What can hang from each mark:
bodi: felu lupak sizal suri
suri: bodi
dodad: loruk lupak pobi volel
felu: suri
lupak: bodi ditob loruk sizal suri
pobi: dodad felu lapas linam volel
sizal: ditob suri
volel: linam sizal
ditob: linam lupak suri
loruk: felu lupak volel
linam: volel
lapas: ditob sizal suri volel

Every row comes from one small tree of marks. The marks that hang from a mark follow it in brackets, in alphabetical order. Every link used is in the known rows. Which tree was each row made from?
Each row is shifted at random along 6 fixed directions that mean nothing.
Known rows:
bodi(felu(suri) lupak(loruk sizal)): [  -5  306  129 -411 -276  180    0 -186  -46  301  -25  469 -170 -137
  -73  -34  231   81  -55  -41   -1 -261  189   37   59 -360  213  295
  214  122   96  116  -11 -183  300 -450  -84 -202 -161   42   -4  188
  199  193 -130 -198 -172  -14   94  331  -99   94]
lapas(ditob(linam) sizal suri(bodi) volel): [ -50  150   79  -37  -63   29   75   48 -184  134 -141  218  -60  111
 -263 -120  -76  170 -179   15  127  -57  249  100  104 -276    4  230
   90    5 -156  -70  -46   91   93 -283  -21  181  177  358 -478  -53
   91 -114 -157  -69 -228   36 -187  143  216 -257]
dodad(lupak(loruk) volel): [  79  147  325 -144  -38   94  192  -69  -75  193 -205  447   59 -151
  198  -56  117 -144    6  -44  100 -389  427   38  -68 -374  181  349
   52 -135 -114  221  -82  -28  219 -177 -203 -132  -72  -97 -150   20
  143  -79  -83  -76  -71  -95  181  574  148  235]
ditob(linam lupak(loruk) suri(bodi(felu sizal))): [ -19 -247  -71  305   13  -17  -72   87   81 -191   60 -144 -175  -29
 -432 -228 -219  173 -167   20    2  155 -469   53 -146  417 -286   41
 -186   59  -24 -121   56  200   74 -340  -40  193  177  336  172  -25
 -284 -131  141  278  -12  170   15 -392 -264 -129]
sizal(ditob(linam lupak(bodi(felu) loruk)) suri): [ 105 -109  310  225  181   75   32  171   16 -108 -184 -150   53 -170
 -116  -68 -248  147 -249  176  -33  -40 -119 -109 -186   65 -436  133
 -219 -149  -83   82  100  132  161 -134 -161  199  -43   63  290   43
 -164 -119  194  267   81   37  122  -47 -174   57]
dodad(volel(linam sizal)): [  -1  239 -156  171   69  -42 -201  -71   14 -234  228   74 -142 -101
  -64   60 -112 -234 -141 -260 -198  219 -132 -100   58  129  231 -400
   29  211  -92 -116   63  -25 -147   56  138   22  240   17  -79  -98
 -170   92 -234    2   56  -95   -3 -188  -39   68]
sizal(ditob(linam(volel) lupak suri)): [-128   -5  109  226  280  -83   29 -149  -72  -97  137 -148  260 -172
 -148   67    1  177  -70   60  -62   57  -70 -198  113  125 -256  -32
 -100  202  178  -13  168  194  167  -78 -147  213   47  -25  238  -81
 -219  225   14   19   -2   49  -23 -287   14  163]
loruk(felu lupak(ditob) volel(sizal)): [ -67  170  -19  102   86  103 -147 -284 -126  180  260   85   -5 -196
  -16 -165  168 -118   -8    3 -272 -133  -76 -134  131  195  394 -100
  -42  153  134    0  130  -74  -20 -224   31  144   -7    6 -100 -105
 -259  191 -269 -128  -44 -145   65  -62   75   12]
pobi(felu(suri) linam(volel(sizal(ditob)))): [  74 -181 -127  166  179  118 -210   67   61  124  391 -280  -63 -121
    3 -425   32 -202   17  159 -124  121 -364 -163 -115  325  -80 -238
  -29  161   49 -216    7  168 -184  -30  378   44 -137  127  -75 -165
 -165  313  -16  120  -32 -146 -272 -274   16 -128]
volel(linam sizal(ditob(lupak(loruk) suri(bodi)))): [  31   92  282  156  215  -82   31 -158  142  193  -30 -143  375 -240
  114   83  -10   59 -144  258   41   73   -7 -134   87  -45  -72   75
  -61  238  207   26   25   83  145  148 -207  340   62   49  148  -65
  -57 -147  120  -95   65  -88  158   11   82   16]
volel(sizal(ditob suri(bodi(felu lupak(loruk))))): [   2  224  102 -295 -150  -16  -99 -210  128  473  229  -85   89 -226
  133 -208  312  -45    1  232   83 -219  -39   39  231 -310  156  -23
  197  309  171 -102 -101  272  229  -62   19  157  -53  227  -25  104
    3  200 -134 -393  -97 -110 -109  136  152  -67]
lapas(volel(linam sizal(ditob suri(bodi(felu lupak))))): [ 170  302  157   46   -9   97  -77   47   79  227  -32   18   11 -136
  169 -112  113 -117 -154  103  -62  -50  -42    4  -33 -162  122  -45
   20   72  -21   -3  -56   90  -54   22  129   97   13  290  -79  -61
    2 -117    9   14    2  -74   20  114   24  -29]
ditob(linam(volel) lupak(loruk(felu) sizal) suri): [ 198 -187  407  262   66   93  446  313 -138  -72 -601  309  -92  -61
 -190 -339 -208  260 -328  141   54 -220   27  -37 -437  -59 -466  593
 -186 -104  -55  279  151 -113  305 -367 -188  116 -200   40  290  194
   -3 -153  367  302  -23  265  347  183 -147  195]
lupak(bodi(sizal(suri)) ditob loruk(felu volel)): [-127   42  -50  171   45  181 -383 -229  -68 -119  321  270 -115 -130
 -296   27  -85   99 -119 -117 -266  -29  -67 -276   60  271  212   50
  -62   15  -56  -13  106 -227   64 -347 -162   10  138 -128 -211 -155
 -211  -14 -251   35   35 -297  167    0 -290  -27]
dodad(loruk(felu volel) lupak(suri(bodi)) pobi): [  26   79  -78  -40  -62   -9 -139  110   -5   32   50  -72 -243 -176
 -112 -285 -227 -352    1 -211   87 -203  -28  186   83   -2  229  -74
 -158 -165  -81  -30  -33  307   47 -310 -118  187  186  155 -328  -10
 -232 -394 -235   54 -220   -5  -68  110  112   33]
lupak(bodi loruk(felu) sizal(ditob) suri): [ -49  -12  -43 -134 -110  132 -213  -34   26    5   60  307 -162  -81
 -361 -149  -73  166 -217  -34  147  -64  118  -75  117 -199   28  175
    1  -79 -172    2  -95  -33  362 -380  -81  211   55 -137 -149  146
  -25  -58 -184 -230 -139 -275  124  103  -82  -82]
dodad(loruk(volel) lupak(ditob sizal) pobi(felu(suri))): [  33  -11  120  181   95   61   21  342 -226 -305 -181  -99 -333 -259
 -264  -53 -764 -373 -274 -242 -273  -19 -117  -19 -191  218 -138  -29
 -357 -140 -140   64  429  -79 -124 -441 -221  -48   58  -15  -57   39
 -313 -217 -111  502  -55   48 -139   43 -182   51]
lapas(ditob suri volel(sizal)): [-200  491  -67 -181   61  -51 -222 -287 -190  119  184  403  148    3
 -173  290  227  141  -61 -286   53  -27  354 -134  443 -299  415  -86
  251  175  -93  -53 -114  -79   74 -140  -61   -2  268   47 -492 -130
  205  143 -403 -279 -199 -267 -134  116  178  -45]
dodad(lupak(ditob suri(bodi)) pobi(lapas)): [ -61 -101  -34 -186  -13   56  -54   99   39   43  -22 -237  -15 -189
 -126 -174 -318 -247   -9  101  163  -37   -1  126   50  -43  -96   18
 -157  -85   89  -37   98  282  102 -251 -133   83   62  127  -87   88
 -154 -120  -31   84 -156  -67 -224  -66  119 -175]
ditob(linam lupak(bodi loruk(felu) sizal) suri): [  36 -245  356  207  158  198  181 -160 -199  -98 -206  271  115 -174
 -213 -211 -107  285 -177  255  -61 -151  110 -187 -249  123 -195  473
 -128   46   -7  157  192 -177  343 -303 -309   65 -180  -98  214   26
  -87   65   90  123   69   31  287   96 -178   65]
lapas(ditob volel(linam)): [  57   36  124  133   89  -18   67  123   62  140 -122  -77  197   66
   29   -8 -163   79 -158  153   82   67  118   -1   20 -103  -76  145
  -66  -12   21  -18   48   82  -80  -21   20  155  174  226 -184 -130
   77 -210   52   18  -12    3  -30   27  174 -149]
linam(volel(sizal(ditob suri))): [ 104  108  152  110  -46  -16  120  260 -149  -48 -138  -58 -201 -108
   15 -314  -60 -168 -178   73 -238 -174 -143  -53 -182 -110 -160  -23
   38  243  -10    7  222   70   -6  -54  105  -12 -178  103  151  138
  -80  215   57   41   70  131  -70   17  -84  219]
lapas(ditob(lupak(bodi loruk) suri) volel(linam sizal)): [-101   15  -86  323  214  -40 -247   -2   -4 -201  144   52   42   -6
 -392   -7 -167   71 -249 -100   -1  194 -120 -104  111  210   19  -85
  -94  156 -178 -128   10  102  -63 -214    3  144  349  215 -140 -196
  -87  -96 -142   58   26 -123  -30 -308  -83 -140]
bodi(lupak(loruk) sizal(ditob suri)): [ -43  -73  158  225   56   70 -131 -101   17   84  264 -407  132 -252
  -23   82 -161   -9 -123  157 -300   29 -260 -129   36  295 -218   34
 -166  130  191  -86  302   21 -149  -23 -143  -17   48  111  186 -124
 -215   55    3  229  164  -41  -80 -129 -269  -46]
sizal(ditob(linam lupak(loruk(volel))) suri(bodi(felu))): [ -59  486  408 -135   67  -74   74 -158  -52  120 -210  343  125 -281
   15  218   67  249  -93  -26   47 -179  188 -134  138 -476  -24  211
  110  116  176  145   47   23  548 -252 -472  284  -75  -24   74  204
  -20   38   -3 -160 -140   13  242  280    0  296]
lapas(ditob(linam(volel) lupak(suri(bodi(felu)))) sizal): [  19 -242 -101  432  225  184 -246   62 -133 -167  166  -15 -171   55
 -411  -95  -62   50 -104 -115 -106   85 -219 -145  -91  547  -93  -35
 -225 -214 -265  -26  -93   25 -341 -202  140   15  174  178 -105 -376
 -216 -221  -78  390   28  -83  -95 -331 -178 -196]
felu(suri(bodi(sizal))): [ -33 -173 -181  -24  -35   -8 -160   95  386  404  128 -279  162   43
    1  -51  171   45   -4  142  331   63 -116  202  124   11  -51   26
 -166 -313  -72  -65 -414  323  -32   27   67  320  112  141 -186 -148
   55 -582  232   15 -207 -101   15   55   38 -401]
lupak(bodi(felu suri) sizal(ditob)): [  83   30 -142 -162 -212  193 -194   81   35   72  131   89 -321    3
 -167 -171   80   36 -152  -18   68  -26 -131   30   -4  -49   71  -42
   -9 -105 -218  -19 -158   82   42 -268  174   17   32  144  -70  -19
  -69  -41  -53   39 -101 -163    2   21 -139  -85]
linam(volel(sizal(ditob(lupak(loruk))))): [ -72  203  -17  190  172 -167  -75  121   22 -133  -14   73  -58  -87
 -207  181 -104  -32 -187 -295  -53  102 -113 -139  128   14  -90  -73
  -70   67  -44   50    6    6    4 -100  -81  205  188  -57  114   -6
  -82 -144  -28   25  -17  -80   83 -128  -58  180]
loruk(felu lupak volel(linam sizal(ditob))): [ 134  273  246  166  132  124   44 -209  -79  348   14   76   93 -255
  296 -230  237 -160  -51  182 -216 -218   29 -139   -9  -34  339    3
  -21  123  202  101   87  -59   20  -17   43  247 -147   51  -24  -81
 -160   64  -90 -119   17  -64  226  181  154  199]
dodad(loruk lupak pobi volel): [  63  -52  384  -83   48   66  246 -196 -164  309   28 -216  277 -360
  365 -200 -165 -430   79  255  -60 -422  356   18    6 -121  150  250
 -100   73  156   88  262  206   35  -28 -298  -82  -44    6 -150 -133
  -93  -64 -236  -55   17   -7  -90  480  312  111]
pobi(volel(sizal(ditob))): [  64  123 -114  177  158  -73 -201   62   87  -47  147   69  -19  -77
  -45  121   19  -41  -70 -263   37  190 -184 -107   96   70   94 -321
  -65  -79 -157  -36 -169  -22 -183   14   52   65  164  -68 -124 -116
  -63 -141  -39  189  -60 -255   14  -66  -69  -61]
sizal(ditob(linam(volel) lupak(bodi(felu))) suri): [  10  305  333 -201   65    1  171  -48  -54  193 -171  173  145 -227
   66  -52  139  184 -108  121  101 -270  202 -106   53 -475 -163  204
   79  106  116  166   47  157  480 -183 -193  203 -178   21  182  180
   18  203   49 -188 -105   44  133  210   95  297]
dodad(loruk lupak(bodi(suri) ditob) pobi(linam(volel))): [  82 -225    3 -248  -33  165  -90 -129  112  390  400 -131   41 -163
  163 -466  100 -343  133  148  294 -326  114   95   66  -16  122   98
  -71 -119  -32   26 -221  455   42 -233   49  -31  113  129 -365 -263
  -88 -115 -198  -59 -191 -229 -100  281  269  -75]
pobi(dodad(lupak(ditob(suri) loruk(volel))) lapas linam): [  61 -224  170  202  239   79  191  101   27  -22 -152 -181    8 -246
   17 -214 -548 -179 -119  302    4  175 -244 -143 -318  161 -409  323
 -234   21  250 -144  348  -30   50 -260 -203   49  -85  161   40  123
 -191  230  225  480  -59   52  -63 -117   21 -189]
bodi(felu lupak(ditob loruk(volel(linam)) sizal suri)): [ 207  -90   -8  -66 -293  291  -68  129   62   64   -2  142 -358  -11
 -224 -420 -123  -10 -247  119  -57  -95 -172   93 -267   48  -49  228
  -50    3  -38   27  110  -82   21 -491  167 -144  -11  240   32   71
 -103   20   -1  138  -47   -4   82  -12 -206 -137]
suri(bodi(felu lupak(ditob loruk))): [ -81  -45   29   59   -4   50 -226 -102  143   40  189 -238   54 -104
 -170   82 -236    2   30  118 -141  151 -249  -16   66  355    0  161
 -143   62  184  -98  117   61  -80 -201 -202  106  200  197   66 -145
 -206 -235  -21  122   27 -118  -43 -235  -95 -238]
dodad(lupak(bodi(sizal(ditob)) loruk suri) volel(linam)): [ 181 -243   46  277  -54  281 -152  170  -14 -199  100   31 -288 -107
 -117 -467 -217 -343 -202   37 -148 -122 -105   38 -346  217  -16    0
 -184 -145 -358  -17   50  131 -126 -229  170 -137   60  116 -103 -162
 -230 -114  -70  282  120 -118   35   46 -228   50]
lapas(ditob(linam) sizal suri): [ -55  273   18 -111   39  -84   80   87  -97   10 -226  286  -64  110
 -336  252 -158  301 -239 -280  253   72  260   19  212 -303 -114   73
   35 -158 -166   67 -129  -52  134 -202  -86  206  282  128 -286   37
  146 -182  -81   27 -255   23  -43  105  165  -73]
volel(linam sizal(ditob(lupak) suri)): [  83  347   68   -4   72   34 -154  -85  -24    5  114  231 -115 -197
   99  -34  253 -133 -145 -159  -53  -79  -54 -110   47 -170  149 -386
  154  185 -107   31 -127   41   61   62  186  -22  -40   34   36   51
  -33  307 -120 -104   21  -76   47    0  -86  250]
volel(linam sizal(ditob(lupak(bodi loruk(felu))) suri)): [  93  301  350   97  122   26    8   -1  -82  -67 -175  130  -13 -297
   39  -29 -156  -39 -266   53 -221  -58   -7 -185  -74 -144  -30  -34
   34  271   53   80  212 -109  199  -18 -130  136  -95   15  192  148
  -79  144   -2  -29  124   -4  164   59 -120  277]
bodi(felu lupak(ditob(linam) loruk(volel) suri) sizal): [ 187   -8   23 -232 -282  279  -28 -148  194  487  148  228  -55  -12
  -69 -286  282  205  -89  163  199 -242  -15   73  -48 -111   86  301
   22  -78   97  127 -136  -22  170 -478  102  -84   23  248 -103  -45
   30 -115   29  -20 -169  -73  198  260  -69 -149]
sizal(ditob(linam(volel))): [  77  -14  -53   68  -63  -13   53  196  -13  -99   59   28 -289   47
 -134 -338   13  -48 -120  -54   31  -59 -178   44  -85  -76 -204 -203
   48   62  -91  -42  -16  280   88 -237  281   69    9  151   71  109
 -158  248  -10  -33  -77  159 -102 -152   10  163]
suri(bodi(felu lupak(loruk) sizal(ditob(linam)))): [  86  335  147  -80 -291   42   43  211  -38  -65 -210  271 -523  -64
 -224  -67 -231  -20 -146 -201 -105  -41 -273  128 -130 -117  -17   51
   56   83   -1   52  131  -35  160 -535 -101  -18   32  349  100  243
 -132  -74   51  167  -77  218   79   73 -294  212]
dodad(loruk(lupak(sizal)) volel): [ -15   89   84   91  -25    8   55    3 -131  -59   49  124 -204 -174
  -29 -102 -188 -330 -109 -147  -95 -123   -1   19  -11   16  126   42
 -120   13 -131    2  136   48  -28 -200  -91  -23   91   24 -142   21
 -174   46 -255   81  -30   -6   23  149  -16   71]
suri(bodi(felu lupak(ditob) sizal)): [ -77  502  -59 -378 -219   38 -168 -148  119  283   84  381 -169  -71
  -78  275  174   64   66 -298  140  -35  -20   79  259 -211  353   17
  112  -26   68  100 -199  -59  157 -361 -131    5  159  193 -149   32
   31 -175  -93  -92 -228 -120  107  169  -66   31]
felu(suri(bodi(sizal(ditob)))): [  29  191  182 -143 -286    6  191  370  -69   20 -394  147 -349  -33
  -95 -195 -167  -40 -165   26  -26 -148  -68  229 -181 -360 -137   85
   53   57  -57   53  113   69  257 -369  -96   33 -225  185   15  339
   29  -67  231   64 -148  313   16  237 -210  134]

Which tree is each row?
[ 221   87  327    3   97   52  198  -33   89  352 -157  -17  226 -170
  330 -135  157  -64 -141  292   96 -138  100  -38  -78 -235  -27   44
   20  116   90  150  -56   46   91  148   58  147 -138   86  152    4
   52  -16  155 -121   59   -4  165  222  150  106]  volel(linam sizal(ditob(lupak)))
[  21   30  263  -48 -101  159   99 -200 -132  266  108 -222  146 -250
  212 -110   59  -45   13  312 -314 -204  -50  -46  -78   42  -16  191
   14  288  290   -1  375  -96  -40    8 -126 -216 -242  146  156  -24
  -58  293   15   83  142   92  -58  123 -171   38]  bodi(lupak sizal(suri))
[  64 -493   92  137  146  272  -77 -121    7  135  122 -243  291  -69
   34 -333  145    0   61  449   50 -152   20  -33 -181  292  -74  264
 -195 -130  -86   28  -60  120  -46   39  -12  -27 -181  -14   72 -250
  -68 -117   96  103  117 -161   70  -39  -66 -237]  ditob(lupak(bodi suri))
[ -65   90  184  165  209   16 -192  -22   -3   27   63 -311  174 -266
   22  179  -76   16  -33  103 -159   25 -177 -140   67  182 -130  -42
 -172  -36   70  -35   71  165  -21   68 -220  207  -14   81  164 -110
 -218  -86   60  182   63 -100  -51 -169 -118   -7]  sizal(ditob(lupak) suri(bodi(felu)))
[  59   12  203  135  184   51  -22  -46   40   52  -48   -6  125 -168
 -117   44  -47   90 -202   98  -31   20  -32 -140  -12   47 -108   11
 -113    5  -40   93    4  -12  126 -131 -117  199    1  -20  200  -40
  -72 -160   75   58   28  -72  146   23  -86   11]  volel(sizal(ditob(linam lupak(bodi(felu(suri)) loruk))))
[ 197 -279   59  104 -172  235  -70  114  111  216 -126  134 -121   29
  -88 -374   43   61 -146  266  134 -154   -6   48 -266  -18    3  463
 -122 -278 -172   47 -181  -66   50 -219  -55  128  -79   29 -193  -62
   14 -491  123  102  -63 -187  252  307 -135 -302]  lupak(loruk(volel) sizal suri(bodi(felu)))
[   0 -111  -83  347  179   28 -185  -74   95  -81  164  190   -1  -17
 -251  121   46  195 -228 -161  124  122  -46 -186   54  116 -104  -17
 -169 -269 -205   23 -221  -27   35 -146  -55  243  231 -196  -97 -166
 -131 -254  -42  128  -74 -237  221   14 -130  -82]  lupak(loruk(volel) sizal(ditob(linam suri)))
[ 152 -204   58  -33  -42  169  183  227   62  171 -205  -45  -37 -107
   41 -264 -257 -166 -214  144  181 -121   15  106 -231  -94 -199  277
 -249 -322 -211   31   -6   87   -1 -265   31  -20  -25   73  -81   71
  -48 -147  153  291 -167  -46    5  177   80 -298]  pobi(dodad(lupak(ditob sizal suri) volel))
[ 161 -118   51  -74  203   53  101  144  216  399   -9 -177  170 -237
  243 -316 -194 -107   50  199  258  118 -197  -10 -169  -64 -177  177
 -142 -145  117 -158  -58  106    8 -175   38   87 -170  142 -225   29
   43   57  236  368 -303 -155 -151   74  216 -357]  pobi(dodad(lupak) felu(suri) linam volel)
[ -44  353  -49 -195  -51 -227   -3  136  193  276  -24   17    9  -79
   18  -34  164  -17 -102  -99  245  -71   -5   64  257 -459  -11  -44
   92  100   33   -7 -212  299  229  -17   12  376  100  108  -63  151
   58 -127   19 -300 -216  -62    4  104  213   63]  linam(volel(sizal(ditob suri(bodi))))
[  31 -130  102   28   51  212  -27 -204 -108  -16   27  343    4  -86
 -108 -148  216  112  -24   35   82 -117  101  -61 -116   17   39  134
   -8  -85 -158  111 -127  -68  192 -189  -82  -29 -141 -114   -1  -49
  -52   58  -30   31  -56  -90  180   74 -153  -39]  ditob(linam lupak(sizal suri(bodi)))
[ 105  163  105 -240  117  -13  138   55  128  344 -166  206  156 -151
  198  -83   15   31  114  146  341   32   28 -104   11 -343   25  247
   66   56  281   -9  -53  -69  175  -70  -67   11 -186   94 -202  200
  191  141  114   77 -205 -196  -56  189  233 -133]  pobi(felu lapas volel)
[  17   -2  -65  -85   -7   96  -98  -16  139  118   28    1   87  -46
  -95  133   27   74  -84  -65  170   75   36   51   88  -25  -32  111
 -150 -224  -68   69 -129  -41  -16  -56  -63   49   89  -49   17  -51
   32 -266   39  119 -101 -165  105   20  -71 -182]  bodi(lupak(sizal suri))
[ 130   19  -25  122  279   18   13   79  155   85   -7 -132   61 -224
  148 -145 -363 -150    2  193   79  349 -392 -245 -158  122 -130   81
  -91  151  331 -256  172  -90 -127  -37   67   -6  -67  210 -126  120
  -51  259  144  430  -97 -147 -165 -258   81 -327]  pobi(dodad felu lapas volel(linam))
[ -34 -114  -99  157    1  134 -249   56   45 -139  161  -58 -186  -26
 -194   28 -166 -141  -24  -98 -104  152 -277   41  -56  383   14  -66
 -194 -164 -165  -46  -44   23 -235 -174  -18  -27  143   84   -3 -157
 -234 -216  -13  294   10 -133  -28 -216 -243 -221]  suri(bodi(lupak(ditob sizal)))
[ 216  202  -97  -95  118  -96  -26  304  335  209 -110   10  -57 -146
  104 -225 -129 -106 -120   21  353  249 -303  -26  -43 -245  -86 -122
   -5   66  119 -140 -152   88   15   59  230  176    3  288 -167  234
   89   33  170  192 -187 -179 -106  -84  157 -230]  pobi(felu lapas volel(linam sizal(suri)))
[-109 -176 -257  -51 -243  -73 -178  118  250  -90  225   30 -238   92
 -544 -336 -210  171 -205  -36  203  124 -262  127   78    3 -240   67
  -11  128  -18 -166  -36  285  286 -510   51  260  314  186 -156  132
 -175  -89  -39 -144 -218  -20  -46 -269  -88 -270]  lupak(ditob(linam(volel)) loruk suri(bodi(sizal)))
[  16 -151  175  206  155  267  -83 -193 -169  112   98  -91   85 -172
   81 -259   58 -129  104  268 -281 -194  -34 -138 -114  383  197  183
 -173  -78   43   49  122  -53 -109  -60  -25   25 -178   -8   32 -191
 -184   10  -83  105  134 -136   88   -3  -38   -9]  loruk(felu lupak(bodi))
[  91  -13  186  384   90  272 -118  -71 -164   44   82  -23  -88 -200
  107 -327   42 -155  -43  229 -463 -128 -178 -136 -270  336  186   -9
  -83  118  111  -19  222  -77 -118 -128   25   25 -245  102  -34 -193
 -276   47   32  196   99   75  105  -27 -232  119]  loruk(felu(suri(bodi(sizal(ditob(lupak))))) volel(linam))
[ -52  115  240  -29 -121  239  -75 -388 -188  159  245  370  -76 -181
   -4 -171  193  -24  135   98 -302 -270    4 -154  -33  121  298  263
  163  310  221   56  175 -166  120 -383 -169 -230 -126   60  -88  -89
 -119  269 -193  -83   28  -62   87  167 -190  136]  suri(bodi(lupak(ditob(linam(volel)) loruk(felu)) sizal))
